Below are the code and all the weights of a small trained network. Each question names an input and a class and asks about switching units off, where a switched-off unit gives its printed mean instead of its output.

import numpy as np


def w(rows, s, z=0):
    codes = np.array(rows[::2]) - 128.0
    scale = np.full(codes.shape[1], s)
    scale[-1] = z or s
    return codes * scale


def norm(h):
    return h / np.sqrt((h * h).mean(-1, keepdims=True) + 1e-5)


def f(y):
    return np.maximum(y, 0)


def log_softmax(a):
    a = a - a.max(-1, keepdims=True)
    return a - np.log(np.exp(a).sum(-1, keepdims=True))


def net(x, mask):
    res = np.array(x, float).reshape(1, 7) / 4 @ E
    u = 0
    for l in range(2):
        y = f(norm(res) @ A[l][:, :-1].T + A[l][:, -1])
        res = res + np.where(mask[u : u + 13], y, B[l][:, -1]) @ B[l][:, :-1]
        u += 13
    return log_softmax(norm(res)[-1] @ U[:, :-1].T + U[:, -1])


A, B = {}, {}
E = w([
[127,128,129,130,129,128,128,129,127],'x0',
[247,149,109,107,54,245,165,154,103],'x1',
[240,236,187,111,240,66,135,45,168],'x2',
[84,116,255,124,119,180,220,113,115],'x3',
[188,23,174,163,98,95,113,128,169],'x4',
[128,128,128,127,128,128,128,124,128],'x5',
[137,160,191,180,99,137,25,134,40],'x6',
],0.0084)
A[0] = w([
[111,126,156,141,104,137,61,139,76,65],'L0N1',
[122,84,8,128,96,121,53,139,121,78],'L0N2',
[86,70,47,121,124,142,211,149,170,67],'L0N3',
[21,88,120,141,123,89,105,135,129,92],'L0N4',
[157,107,81,132,63,208,149,147,98,116],'L0N5',
[28,199,69,112,110,179,135,140,86,58],'L0N6',
[154,171,135,150,160,112,133,153,129,83],'L0N7',
[72,103,88,131,109,160,117,146,105,1],'L0N8',
[64,59,90,141,80,172,125,152,97,17],'L0N9',
[91,118,154,152,96,161,49,161,72,93],'L0N10',
[135,99,139,129,111,131,112,124,137,61],'L0N11',
[52,84,200,121,92,178,179,139,106,74],'L0N12',
[145,5,148,136,89,119,101,144,144,44],'L0N13',
],0.023,0.007)
B[0] = w([
[106,124,60,99,116,125,168,67,131,195],'L0N1',
[76,223,139,185,154,171,183,175,112,241],'L0N2',
[119,136,55,107,69,124,145,1,107,225],'L0N3',
[76,56,138,87,155,188,51,159,107,224],'L0N4',
[68,59,131,96,166,169,52,149,114,247],'L0N5',
[216,56,111,215,170,73,133,151,133,238],'L0N6',
[109,153,164,139,110,105,88,118,157,160],'L0N7',
[131,130,192,94,72,69,123,150,160,192],'L0N8',
[165,161,238,65,73,80,120,154,182,245],'L0N9',
[123,129,82,112,74,128,147,24,118,230],'L0N10',
[162,103,117,125,137,114,138,144,132,143],'L0N11',
[79,231,108,185,151,162,163,179,109,249],'L0N12',
[215,64,109,205,162,67,126,150,134,209],'L0N13',
],0.03,0.017)
A[1] = w([
[173,117,88,57,86,142,165,12,101,15],'L1N1',
[113,93,149,140,132,130,148,120,147,143],'L1N2',
[190,177,196,57,124,123,144,127,170,32],'L1N3',
[114,220,108,145,155,154,159,186,135,50],'L1N4',
[254,72,125,153,169,90,162,166,121,3],'L1N5',
[162,119,125,129,99,210,83,143,142,99],'L1N6',
[138,81,145,55,143,211,97,150,112,81],'L1N7',
[115,199,122,157,142,169,176,171,112,30],'L1N8',
[111,51,146,48,191,184,53,168,114,31],'L1N9',
[202,89,100,122,163,100,160,156,109,33],'L1N10',
[136,195,140,136,150,168,172,191,96,2],'L1N11',
[100,115,115,135,113,110,128,147,117,88],'L1N12',
[174,168,175,47,99,93,115,146,153,37],'L1N13',
],0.021,0.0035)
B[1] = w([
[142,158,40,72,53,147,195,28,132,246],'L1N1',
[189,224,86,75,169,161,89,148,84,170],'L1N2',
[120,119,189,68,60,106,149,185,86,178],'L1N3',
[98,131,150,182,135,186,198,179,152,254],'L1N4',
[251,53,116,216,164,102,102,134,110,209],'L1N5',
[88,151,150,115,203,70,165,88,100,158],'L1N6',
[96,126,156,95,209,122,79,136,71,179],'L1N7',
[150,175,167,143,179,175,167,161,211,247],'L1N8',
[46,67,141,46,208,132,82,112,42,230],'L1N9',
[194,146,134,152,105,69,60,163,136,171],'L1N10',
[62,198,103,191,125,137,146,137,160,213],'L1N11',
[235,173,156,41,243,178,168,93,160,194],'L1N12',
[125,90,156,93,41,118,84,180,185,201],'L1N13',
],0.022,0.0092)
U = w([
[130,144,224,61,33,95,107,179,172,10],'0',
[79,210,143,190,173,200,192,174,171,175],'1',
[132,134,42,70,77,139,158,5,114,118],'2',
[67,73,151,55,227,151,55,130,63,113],'3',
[243,69,121,204,169,86,96,153,125,208],'4',
],0.014,0.0012)

Each question gives the input, the list of numbers given to net, and the class t.
The units are the neurons (one row each of A and B). Each row of codes is followed by its name. A weight is (code - 128) times the scale printed after its matrix; where a second scale follows, it is the last column's (A, B and U).
mask holds one flag per neuron, layer by layer. A switched-off neuron (its flag False) gives its mean, the last column of its row in B, instead of its output. The means were averaged over made-up inputs and are rounded, as every weight is.
A unit's drop is (log p(t) with every unit on - log p(t) with that unit switched off) / (log p(t) with every unit on - log p(t) with every unit switched off).
The circuit of an input: a set's keep is (log p(t) with only the set's units on - log p(t) with every unit switched off) / (log p(t) with every unit on - log p(t) with every unit switched off). Starting from the 12 units with the biggest drops (on a tie, the unit counted first), units are removed one at a time, each time the one whose removal leaves the highest keep (on an exact tie, the one counted first), for as long as the keep stays at least 0.8.
circuit, biggest first: the units of the circuit, biggest drop first
most important unit: the unit with the biggest drop
top k neurons: the k neurons with the biggest drops, biggest first
top k neurons in layer l: the k neurons of layer l with the biggest drops, biggest first
input [-6,8,-5,-4,2,3,-8], class 2: most important unit : L0N3
input [-7,-6,4,0,2,5,5], class 3: top 2 neurons : L0N3, L0N12
input [-8,-6,4,3,6,-5,-4], class 3: top 4 neurons : L0N12, L0N3, L0N6, L0N2
input [-7,6,4,2,-8,-3,3], class 4: top 2 neurons : L0N4, L0N6
input [-6,6,-8,6,5,-6,-6], class 0: top 4 neurons in layer 0 : L0N9, L0N4, L0N2, L0N6
input [8,-3,1,-5,-8,-6,8], class 2: top 4 neurons : L0N10, L0N1, L0N13, L0N12
input [8,7,2,-6,0,2,8], class 2: top 4 neurons in layer 0 : L0N12, L0N4, L0N10, L0N1
input [-6,-1,6,1,7,6,2], class 4: top 4 neurons : L0N3, L0N5, L0N12, L0N2
input [-2,-8,6,-1,-4,-8,3], class 3: top 3 neurons in layer 0 : L0N12, L0N2, L0N3
input [2,8,7,-8,8,6,3], class 1: top 2 neurons : L0N6, L0N13
input [3,-6,1,-5,-8,-3,6], class 4: top 3 neurons : L0N6, L0N3, L0N5
input [-3,6,-4,-5,4,-2,-2], class 3: top 3 neurons in layer 0 : L0N5, L0N12, L0N6
input [4,-5,5,-1,1,1,-8], class 2: top 3 neurons in layer 0 : L0N12, L0N9, L0N2
input [-3,-5,-1,3,1,3,-6], class 2: most important unit : L0N3
input [-8,-4,-5,6,8,-4,-3], class 4: top 2 neurons : L0N13, L0N2
input [3,-3,-7,3,-6,-2,-5], class 0: top 2 neurons : L0N9, L0N8
input [3,-7,1,-5,-4,8,-1], class 3: top 2 neurons : L0N4, L0N12
input [-2,1,1,4,-8,-3,8], class 2: top 4 neurons : L0N10, L0N1, L0N13, L1N1
input [-8,-6,-7,-7,-8,-3,-1], class 4: top 3 neurons : L0N6, L0N12, L0N5
input [-4,0,-6,-1,3,-2,7], class 2: circuit, biggest first : L0N10
input [-7,4,-3,0,8,-5,-8], class 2: top 2 neurons : L0N3, L0N6
input [2,4,3,-3,5,7,-3], class 4: top 2 neurons in layer 0 : L0N4, L0N12
input [-2,3,1,5,-7,-8,-2], class 4: top 2 neurons in layer 0 : L0N6, L0N2
input [-7,5,8,1,-4,5,7], class 0: top 2 neurons in layer 0 : L0N5, L0N6
input [7,8,2,6,-6,-3,2], class 3: top 2 neurons in layer 0 : L0N5, L0N2
